Below are the code and all the weights of a small trained network. Each question names an input and a class and asks about switching units off, where a switched-off unit gives its printed mean instead of its output.

import numpy as np


def w(rows, s, z=0):
    codes = np.array(rows[::2]) - 128.0
    scale = np.full(codes.shape[1], s)
    scale[-1] = z or s
    return codes * scale


def norm(h):
    return h / np.sqrt((h * h).mean(-1, keepdims=True) + 1e-5)


def f(y):
    return np.maximum(y, 0)


def log_softmax(a):
    a = a - a.max(-1, keepdims=True)
    return a - np.log(np.exp(a).sum(-1, keepdims=True))


def net(x, mask):
    res = np.array(x, float).reshape(1, 2) / 4 @ E
    u = 0
    for l in range(3):
        y = f(norm(res) @ A[l][:, :-1].T + A[l][:, -1])
        res = res + np.where(mask[u : u + 4], y, B[l][:, -1]) @ B[l][:, :-1]
        u += 4
    return log_softmax(norm(res)[-1] @ U[:, :-1].T + U[:, -1])


A, B = {}, {}
E = w([
[251,82,58,42,161,72,238,173],'x0',
[82,21,85,101,1,111,95,163],'x1',
],0.0081)
A[0] = w([
[127,53,59,80,2,153,83,183,5],'0.n1',
[184,18,76,96,76,121,183,140,21],'0.n2',
[76,123,119,81,16,93,66,80,39],'0.n3',
[87,60,108,190,30,171,89,168,60],'0.n4',
],0.0092,0.0016)
B[0] = w([
[215,247,27,82,188,161,97,108,249],'0.n1',
[142,91,109,159,126,95,228,173,229],'0.n2',
[55,64,246,144,106,119,122,110,210],'0.n3',
[30,35,247,163,81,124,81,116,225],'0.n4',
],0.011,0.012)
A[1] = w([
[105,188,67,235,83,158,93,122,60],'1.n1',
[203,102,74,108,134,108,177,148,106],'1.n2',
[108,237,114,209,159,155,85,112,6],'1.n3',
[218,9,32,18,89,101,173,184,160],'1.n4',
],0.015,0.0023)
B[1] = w([
[142,110,103,142,140,115,165,134,151],'1.n1',
[108,112,118,177,105,132,109,147,214],'1.n2',
[129,126,124,67,121,122,104,132,189],'1.n3',
[139,112,154,139,177,93,250,123,252],'1.n4',
],0.025,0.018)
A[2] = w([
[189,216,32,215,165,159,89,148,16],'2.n1',
[181,187,151,102,121,169,175,4,104],'2.n2',
[89,173,115,214,122,124,108,151,1],'2.n3',
[139,194,79,30,110,158,105,49,75],'2.n4',
],0.012,0.0016)
B[2] = w([
[153,72,62,118,52,183,141,76,145],'2.n1',
[152,102,73,115,83,160,104,124,143],'2.n2',
[196,110,83,47,112,145,148,121,151],'2.n3',
[150,168,128,99,156,47,118,247,254],'2.n4',
],0.012,0.0063)
U = w([
[198,107,33,111,85,200,98,93,84],'0',
[144,143,134,2,162,72,51,212,105],'1',
[51,78,229,112,113,140,37,109,175],'2',
[151,84,130,151,167,109,211,141,189],'3',
[156,218,118,128,122,184,70,69,33],'4',
[145,159,88,177,161,180,58,79,2],'5',
],0.013,0.0064)

Each question gives the input, the list of numbers given to net, and the class t.
The units are the neurons (one row each of A and B). Each row of codes is followed by its name. A weight is (code - 128) times the scale printed after its matrix; where a second scale follows, it is the last column's (A, B and U).
mask holds one flag per neuron, layer by layer. A switched-off neuron (its flag False) gives its mean, the last column of its row in B, instead of its output. The means were averaged over made-up inputs and are rounded, as every weight is.
A unit's drop is (log p(t) with every unit on - log p(t) with that unit switched off) / (log p(t) with every unit on - log p(t) with every unit switched off).
The circuit of an input: a set's keep is (log p(t) with only the set's units on - log p(t) with every unit switched off) / (log p(t) with every unit on - log p(t) with every unit switched off). Starting from all 12 units, units are removed one at a time, each time the one whose removal leaves the highest keep (on an exact tie, the one counted first), for as long as the keep stays at least 0.8.
circuit, biggest first: the units of the circuit, biggest drop first
k most important neurons: the k neurons with the biggest drops, biggest first
k most important neurons of layer l: the k neurons of layer l with the biggest drops, biggest first
drop of u: that unit's drop, to one decimal
input [-7,-2], class 2: circuit, biggest first	(1.n4)
input [1,-2], class 0: 2 most important neurons	(0.n4 0.n3)
input [-3,-4], class 1: circuit, biggest first	(1.n3 1.n4)
input [-8,-6], class 1: 3 most important neurons	(1.n3 1.n4 0.n4)
input [-2,-3], class 1: 3 most important neurons	(0.n4 1.n3 1.n4)
input [2,-7], class 1: 3 most important neurons	(0.n2 1.n3 1.n4)
input [-3,-2], class 1: 2 most important neurons	(0.n4 1.n3)
input [-5,-3], class 1: 3 most important neurons	(1.n3 0.n4 1.n4)
input [3,-5], class 0: 2 most important neurons of layer 1	(1.n4 1.n2)
input [-3,7], class 2: 2 most important neurons	(0.n4 1.n4)
input [-1,0], class 2: drop of 1.n4	0.3
input [-7,0], class 2: drop of 1.n4	0.2
input [-6,0], class 2: drop of 1.n4	0.2
input [-2,7], class 2: drop of 1.n4	0.2
